Below are the code and all the weights of a small trained network. Each question names an input and a target symbol and asks about switching units off, where a switched-off unit gives its printed mean instead of its output.

import numpy as np


def w(rows, s, z=0):
    codes = np.array(rows[::2]) - 128.0
    scale = np.full(codes.shape[1], s)
    scale[-1] = z or s
    return codes * scale


def norm(h):
    return h / np.sqrt((h * h).mean(-1, keepdims=True) + 1e-5)


def f(y):
    return y / 2 * (1 + np.tanh(0.7978845608 * (y + 0.044715 * y**3)))


def softmax(a):
    e = np.exp(a - a.max(-1, keepdims=True))
    return e / e.sum(-1, keepdims=True)


def log_softmax(a):
    a = a - a.max(-1, keepdims=True)
    return a - np.log(np.exp(a).sum(-1, keepdims=True))


def net(x, mask):
    ids = ['ΔΠαβγελσφψω'.index(c) for c in x.split()]
    T = len(ids)
    res = E[ids] + P[:T]
    q, k, v = (norm(res) @ M[0].T for M in (Q, K, V))
    z = softmax(np.where(np.tri(T) > 0, q @ k.T / 4**0.5, -1e9)) @ v
    res = res + np.where(mask[0], z, O[0][:, -1]) @ O[0][:, :-1]
    y = f(norm(res) @ A[0][:, :-1].T + A[0][:, -1])
    res = res + np.where(mask[1:13], y, B[0][:, -1]) @ B[0][:, :-1]
    return log_softmax(norm(res)[-1] @ U[:, :-1].T + U[:, -1])


Q, K, V, O, A, B = {}, {}, {}, {}, {}, {}
E = w([
[149,95,105,101,157,139],'Δ',
[95,148,144,128,134,132],'Π',
[126,99,150,95,143,143],'α',
[99,80,188,110,122,135],'β',
[114,118,109,109,116,140],'γ',
[131,35,167,92,123,137],'ε',
[136,52,138,94,123,132],'λ',
[104,43,221,102,134,145],'σ',
[149,49,128,91,146,133],'φ',
[135,186,89,104,165,136],'ψ',
[112,113,32,167,2,115],'ω',
],0.0093)
P = w([
[60,117,106,107,188,40],'0',
[85,65,92,138,236,85],'1',
[52,130,107,52,138,128],'2',
[131,139,130,71,138,37],'3',
[127,64,92,134,215,135],'4',
[80,138,109,69,110,203],'5',
[166,159,144,57,97,62],'6',
[155,84,103,131,179,150],'7',
[108,140,100,80,103,246],'8',
[211,141,143,65,89,112],'9',
[137,123,104,124,119,233],'10',
[174,129,117,69,120,172],'11',
],0.012)
Q[0] = w([
[89,180,212,250,158,23],'H1',
[148,117,124,153,113,60],'H1',
[125,95,104,180,177,143],'H1',
[184,111,115,67,143,104],'H1',
],0.017)
K[0] = w([
[9,106,76,64,154,72],'H1',
[21,123,116,32,153,164],'H1',
[133,166,143,46,82,58],'H1',
[144,151,108,145,45,252],'H1',
],0.011)
V[0] = w([
[94,254,112,101,159,145],'H1',
[202,112,40,62,141,152],'H1',
[66,63,192,101,70,127],'H1',
[105,115,11,174,34,84],'H1',
],0.0094)
O[0] = w([
[30,166,158,113,142,177,176],'H1',
[68,97,94,123,144,68,254],'H1',
[188,95,75,102,114,158,112],'H1',
[115,136,90,141,8,99,107],'H1',
],0.014,0.0066)
A[0] = w([
[108,170,62,97,122,120,170],'N1',
[189,142,129,197,36,152,147],'N2',
[118,120,94,182,172,186,122],'N3',
[129,186,225,110,170,195,121],'N4',
[95,112,85,128,42,180,86],'N5',
[246,152,98,119,120,205,138],'N6',
[222,88,123,161,143,46,2],'N7',
[156,40,219,119,85,109,148],'N8',
[143,110,40,100,103,180,141],'N9',
[111,69,118,110,176,197,126],'N10',
[163,215,81,169,159,119,126],'N11',
[77,137,137,110,105,239,194],'N12',
],0.012,0.0051)
B[0] = w([
[118,85,166,153,94,173,233],'N1',
[225,26,168,12,30,78,152],'N2',
[123,140,167,80,79,128,161],'N3',
[183,142,197,161,204,111,190],'N4',
[163,167,193,176,154,89,155],'N5',
[65,38,207,203,102,121,165],'N6',
[147,239,87,175,166,137,146],'N7',
[108,92,80,156,131,232,133],'N8',
[89,171,103,58,131,187,198],'N9',
[144,165,165,92,68,105,253],'N10',
[113,80,114,72,173,210,122],'N11',
[176,254,85,128,80,169,209],'N12',
],0.0099,0.0064)
U = w([
[74,41,93,145,168,41,3],'Δ',
[211,212,143,135,99,191,39],'Π',
[207,123,160,122,78,16,180],'α',
[171,79,179,178,152,142,148],'β',
[49,165,176,129,116,117,114],'γ',
[157,129,47,135,146,169,78],'ε',
[168,141,35,117,163,99,94],'λ',
[132,72,200,142,103,209,33],'σ',
[169,98,66,147,165,142,150],'φ',
[90,142,143,50,210,177,185],'ψ',
[88,123,62,127,4,161,166],'ω',
],0.012,0.0058)

Each question gives the input, a string of symbols that net reads in full, and the target symbol t.
The units are the heads (4 rows each of Q, K, V and O) and the neurons (one row each of A and B). Each row of codes is followed by its name. A weight is (code - 128) times the scale printed after its matrix; where a second scale follows, it is the last column's (O, A, B and U).
mask holds one flag per unit, heads first, then neurons. A switched-off unit (its flag False) gives its mean, the last column of its rows in O or B, instead of its output. The means were averaged over made-up inputs and are rounded, as every weight is.
A unit's drop is (log p(t) with every unit on - log p(t) with that unit switched off) / (log p(t) with every unit on - log p(t) with every unit switched off).
The circuit of an input: a set's keep is (log p(t) with only the set's units on - log p(t) with every unit switched off) / (log p(t) with every unit on - log p(t) with every unit switched off). Starting from the 12 units with the biggest drops (on a tie, the unit counted first), units are removed one at a time, each time the one whose removal leaves the highest keep (on an exact tie, the one counted first), for as long as the keep stays at least 0.8.
circuit, biggest first: the units of the circuit, biggest drop first
unit that matters most: the unit with the biggest drop
k most important neurons: the k neurons with the biggest drops, biggest first
drop when u is switched off: that unit's drop, to one decimal
input ω β φ β Δ Π, target Δ: circuit, biggest first -> H1; N12
input α α γ Π σ γ ψ ω γ ε ω γ, target α: circuit, biggest first -> H1; N5
input ψ ω ψ λ ψ φ φ ψ, target λ: circuit, biggest first -> H1
input α φ ψ β β ω Π ω γ β σ λ, target β: circuit, biggest first -> H1; N6
input α β φ α α σ Δ, target β: circuit, biggest first -> H1; N6
input ψ ω α α, target ω: circuit, biggest first -> H1; N4
input ω λ ψ ψ ψ Π ω, target Π: circuit, biggest first -> H1; N12
input ψ ψ Π β α, target σ: circuit, biggest first -> H1; N6
input ψ γ γ, target ω: circuit, biggest first -> N4; H1
input β ψ α α Π ω φ ψ Π β Π ψ, target Π: circuit, biggest first -> N12; H1
input Δ β ε γ, target φ: 3 most important neurons -> N7; N6; N12
input ψ σ ψ α β ψ, target σ: circuit, biggest first -> N6; H1
input ψ ψ ψ ψ ψ ω ω ε, target α: 2 most important neurons -> N2; N5
input ψ γ Δ λ, target Δ: unit that matters most -> N12
input ψ ψ β λ ω α, target α: 2 most important neurons -> N2; N5
input ω ω ψ ω ψ ψ ψ λ φ γ α ω, target ψ: circuit, biggest first -> N9; H1
input ω Δ Δ, target Δ: 3 most important neurons -> N12; N10; N3
input ψ Δ γ, target Δ: 2 most important neurons -> N12; N9
input α ψ γ ω λ, target α: 2 most important neurons -> N2; N5
input λ α β γ γ, target ω: unit that matters most -> H1
input ψ ω ψ α ψ Π ψ β ω ω σ, target ω: 3 most important neurons -> N8; N9; N4
input ω ψ γ ψ ψ α λ ω ψ ε, target γ: 2 most important neurons -> N9; N2
input ψ ψ γ Π, target ω: 2 most important neurons -> N4; N1
input α ψ ψ Δ ω ε ψ ψ γ, target γ: drop when N9 is switched off -> 0.1
input ψ σ ε Δ ψ Δ ψ α ψ γ, target ψ: drop when N12 is switched off -> -0.1
input ψ ω α ω ψ, target ω: drop when H1 is switched off -> 0.4
input ψ ψ ψ Π ε α Π, target ψ: drop when H1 is switched off -> 1.1
input Δ ω ψ α α ψ φ ψ α ψ, target ψ: circuit, biggest first -> H1
